Below is a small trained network, with its code and all its weights. Each question gives an input and a target symbol and asks what happens when units are switched off, that is, made to give their printed mean instead of their output.

import numpy as np


def w(rows, s, z=0):
    codes = np.array(rows[::2]) - 128.0
    scale = np.full(codes.shape[1], s)
    scale[-1] = z or s
    return codes * scale


def f(y):
    return y / 2 * (1 + np.tanh(0.7978845608 * (y + 0.044715 * y**3)))


def softmax(a):
    e = np.exp(a - a.max(-1, keepdims=True))
    return e / e.sum(-1, keepdims=True)


def log_softmax(a):
    a = a - a.max(-1, keepdims=True)
    return a - np.log(np.exp(a).sum(-1, keepdims=True))


def net(x, mask):
    ids = ['ΘΛΞΦΨαβεημπσω'.index(c) for c in x.split()]
    T = len(ids)
    res = E[ids] + P[:T]
    u = 0
    for l in range(2):
        r = res
        for j in range(2):
            rows = slice(4 * j, 4 * j + 4)
            q, k, v = (r @ M[l][rows].T for M in (Q, K, V))
            z = softmax(np.where(np.tri(T) > 0, q @ k.T / 4**0.5, -1e9)) @ v
            o = O[l][rows]
            res = res + np.where(mask[u + j], z, o[:, -1]) @ o[:, :-1]
        u += 2
        y = f(res @ A[l][:, :-1].T + A[l][:, -1])
        res = res + np.where(mask[u : u + 8], y, B[l][:, -1]) @ B[l][:, :-1]
        u += 8
    return log_softmax(res[-1] @ U[:, :-1].T + U[:, -1])


Q, K, V, O, A, B = {}, {}, {}, {}, {}, {}
E = w([
[31,205,124,189,86,89],'Θ',
[85,157,200,6,165,244],'Λ',
[181,205,62,147,25,148],'Ξ',
[154,206,65,205,23,80],'Φ',
[132,201,192,253,173,218],'Ψ',
[85,200,73,148,61,123],'α',
[78,199,83,148,57,135],'β',
[76,206,76,135,58,146],'ε',
[149,89,209,161,53,92],'η',
[22,66,50,137,200,115],'μ',
[7,106,215,82,187,47],'π',
[72,213,78,146,62,130],'σ',
[114,46,96,15,48,227],'ω',
],0.0061)
P = w([
[2,177,120,144,74,130],'0',
[113,205,99,100,91,109],'1',
[114,185,123,91,91,124],'2',
[127,157,145,81,97,130],'3',
[149,137,166,76,114,125],'4',
[115,105,187,103,111,146],'5',
[97,100,182,127,100,155],'6',
[70,72,203,156,96,157],'7',
[57,53,223,177,86,179],'8',
],0.0054)
Q[0] = w([
[36,114,184,115,78,148],'0.h1',
[65,69,159,117,91,130],'0.h1',
[23,133,180,128,54,157],'0.h1',
[179,77,98,121,181,107],'0.h1',
[241,1,153,112,191,87],'0.h2',
[145,51,108,167,173,111],'0.h2',
[139,80,164,144,176,146],'0.h2',
[91,72,182,137,153,176],'0.h2',
],0.0071)
K[0] = w([
[107,54,255,104,173,111],'0.h1',
[132,74,201,84,152,87],'0.h1',
[118,60,236,139,170,124],'0.h1',
[158,158,11,79,90,89],'0.h1',
[183,254,53,119,118,117],'0.h2',
[194,184,115,137,82,113],'0.h2',
[165,216,141,97,124,148],'0.h2',
[205,196,208,100,177,190],'0.h2',
],0.0064)
V[0] = w([
[174,187,76,210,102,113],'0.h1',
[164,199,117,188,147,187],'0.h1',
[168,105,72,114,67,139],'0.h1',
[109,219,48,149,155,125],'0.h1',
[223,106,80,122,172,131],'0.h2',
[83,135,112,179,61,52],'0.h2',
[96,162,2,124,153,87],'0.h2',
[81,142,196,125,81,163],'0.h2',
],0.0058)
O[0] = w([
[152,135,95,255,132,140,117],'0.h1',
[140,158,127,183,141,182,129],'0.h1',
[175,54,68,152,59,143,101],'0.h1',
[71,167,70,179,161,148,139],'0.h1',
[152,57,127,139,151,161,2],'0.h2',
[101,149,114,171,97,57,193],'0.h2',
[48,113,15,158,169,112,113],'0.h2',
[133,186,145,109,95,122,226],'0.h2',
],0.0069,0.0033)
A[0] = w([
[12,110,158,87,253,167,208],'0.n1',
[142,127,181,117,119,154,130],'0.n2',
[91,217,132,95,49,120,253],'0.n3',
[111,160,77,201,132,140,137],'0.n4',
[89,114,84,27,73,176,218],'0.n5',
[91,144,164,90,91,52,233],'0.n6',
[149,138,202,147,140,212,147],'0.n7',
[135,122,94,139,153,104,178],'0.n8',
],0.0057,0.0034)
B[0] = w([
[76,222,128,55,208,135,157],'0.n1',
[162,107,157,115,135,154,139],'0.n2',
[184,253,118,133,75,146,254],'0.n3',
[84,102,117,212,131,98,144],'0.n4',
[156,141,43,8,97,195,172],'0.n5',
[149,183,139,76,91,66,208],'0.n6',
[140,121,178,151,159,176,145],'0.n7',
[86,131,104,132,114,108,129],'0.n8',
],0.0055,0.0073)
Q[1] = w([
[132,68,64,136,196,146],'1.h1',
[63,222,129,180,26,150],'1.h1',
[90,210,153,153,44,150],'1.h1',
[163,128,125,128,115,87],'1.h1',
[133,42,92,145,255,145],'1.h2',
[122,88,88,142,209,165],'1.h2',
[144,88,112,142,195,155],'1.h2',
[142,30,102,145,221,150],'1.h2',
],0.0092)
K[1] = w([
[132,184,55,94,74,109],'1.h1',
[140,66,241,92,177,150],'1.h1',
[121,60,253,108,191,168],'1.h1',
[142,81,113,154,125,100],'1.h1',
[145,236,97,172,116,161],'1.h2',
[154,221,98,186,122,129],'1.h2',
[137,219,79,175,134,156],'1.h2',
[146,228,86,168,125,171],'1.h2',
],0.0068)
V[1] = w([
[146,94,108,88,71,12],'1.h1',
[152,140,199,159,156,183],'1.h1',
[120,117,132,254,101,87],'1.h1',
[164,94,94,164,65,62],'1.h1',
[233,107,222,61,65,121],'1.h2',
[193,119,162,181,94,147],'1.h2',
[69,172,204,127,183,39],'1.h2',
[154,123,172,213,122,94],'1.h2',
],0.0071)
O[1] = w([
[87,123,168,85,49,63,97],'1.h1',
[185,164,115,168,160,156,157],'1.h1',
[85,205,117,252,108,133,54],'1.h1',
[86,143,150,160,52,116,43],'1.h1',
[172,195,141,88,72,165,253],'1.h2',
[169,119,151,161,87,124,80],'1.h2',
[134,184,131,91,197,1,238],'1.h2',
[171,109,174,198,78,24,46],'1.h2',
],0.0082,0.0044)
A[1] = w([
[132,113,161,153,98,132,140],'1.n1',
[156,117,98,101,231,169,187],'1.n2',
[174,129,44,66,84,253,254],'1.n3',
[208,170,247,63,209,110,207],'1.n4',
[94,123,123,195,56,168,222],'1.n5',
[136,167,175,117,166,89,129],'1.n6',
[159,187,89,133,109,112,98],'1.n7',
[147,180,159,128,171,82,136],'1.n8',
],0.006,0.0038)
B[1] = w([
[143,91,150,173,103,121,131],'1.n1',
[158,47,111,191,107,63,185],'1.n2',
[121,148,253,179,238,33,232],'1.n3',
[167,79,58,189,72,95,246],'1.n4',
[148,68,228,191,136,74,159],'1.n5',
[156,159,63,130,109,156,163],'1.n6',
[146,177,152,126,156,155,163],'1.n7',
[144,165,77,139,133,135,170],'1.n8',
],0.006,0.013)
U = w([
[95,197,159,128,188,55,224],'Θ',
[224,66,146,136,159,62,174],'Λ',
[160,3,108,166,76,144,188],'Ξ',
[136,40,155,179,110,53,68],'Φ',
[204,196,74,184,193,242,115],'Ψ',
[91,95,117,138,124,123,60],'α',
[90,104,120,134,124,138,56],'β',
[96,97,114,135,127,143,61],'ε',
[190,188,176,93,29,149,128],'η',
[38,45,59,98,138,186,254],'μ',
[155,165,6,44,118,144,40],'π',
[72,119,120,137,141,134,87],'σ',
[49,146,252,78,184,186,77],'ω',
],0.0037,0.0048)

Each question gives the input, a string of symbols that net reads in full, and the target symbol t.
The units are the heads (4 rows each of Q, K, V and O) and the neurons (one row each of A and B). Each row of codes is followed by its name. A weight is (code - 128) times the scale printed after its matrix; where a second scale follows, it is the last column's (O, A, B and U).
mask holds one flag per unit, layer by layer, with each layer's heads first. A switched-off unit (its flag False) gives its mean, the last column of its rows in O or B, instead of its output. The means were averaged over made-up inputs and are rounded, as every weight is.
A unit's drop is (log p(t) with every unit on - log p(t) with that unit switched off) / (log p(t) with every unit on - log p(t) with every unit switched off).
The circuit of an input: a set's keep is (log p(t) with only the set's units on - log p(t) with every unit switched off) / (log p(t) with every unit on - log p(t) with every unit switched off). Starting from the 12 units with the biggest drops (on a tie, the unit counted first), units are removed one at a time, each time the one whose removal leaves the highest keep (on an exact tie, the one counted first), for as long as the keep stays at least 0.8.
circuit, biggest first: the units of the circuit, biggest drop first
most important unit: the unit with the biggest drop
top k neurons: the k neurons with the biggest drops, biggest first
top k neurons in layer l: the k neurons of layer l with the biggest drops, biggest first
heads that matter: for each layer, one digit per head in row order, 1 if its drop is at least 0.15 and else 0, layers parted by /
drop of u: that unit's drop, to one decimal
input Ψ ω Ξ, target Ψ: circuit, biggest first : (1.h1 0.h1 0.n5)
input Λ Φ Λ Φ, target Λ: top 3 neurons : (1.n3 1.n2 0.n1)
input β Θ Ξ β Ψ Φ ε Ψ α, target Ψ: top 2 neurons : (1.n3 0.n7)
input Λ β Θ, target Λ: top neuron : (1.n2)
input Ψ π η Ψ β η σ β σ, target η: heads that matter : 01 / 01
input ε α Θ Ψ η η ε α, target η: heads that matter : 00 / 11
input ω σ Ξ Θ, target ω: heads that matter : 10 / 01
input η Θ α, target η: heads that matter : 01 / 11
input Λ Ψ Ψ Λ, target Λ: heads that matter : 01 / 10
input Λ Ψ Ψ Φ Θ, target Ψ: top 2 neurons : (0.n5 0.n3)
input Θ Θ Ψ ε η Ψ π Λ Λ, target Λ: top 2 neurons : (1.n4 1.n2)
input ω ε Φ Θ η η, target η: heads that matter : 00 / 11
input Ξ η ω ω, target ω: heads that matter : 00 / 01
input η π Ψ Ψ σ, target Ψ: most important unit : 1.h1
input Φ π μ μ, target μ: heads that matter : 01 / 01
input σ Φ π ε Θ π, target π: heads that matter : 10 / 01
input Ψ η Θ, target Ψ: top 2 neurons in layer 0 : (0.n7 0.n6)
input μ η ω, target ω: top 2 neurons : (1.n3 1.n4)
input Φ Φ Φ Φ, target Φ: top 3 neurons in layer 0 : (0.n4 0.n1 0.n5)
input η Ξ Ψ η Ψ Ψ, target Ψ: top 3 neurons in layer 0 : (0.n7 0.n5 0.n6)
input Λ ω Ψ Φ Ψ ε Θ Ψ α, target Ψ: top neuron : (0.n7)
input η π η η, target η: drop of 0.h2 : 0.2
input Ψ Ψ σ Φ, target Ψ: drop of 1.h1 : 0.9
input Λ σ Φ Φ, target Λ: drop of 0.n7 : 0.0
input Ψ Ψ α Φ Φ, target Ψ: drop of 1.h1 : 1.0
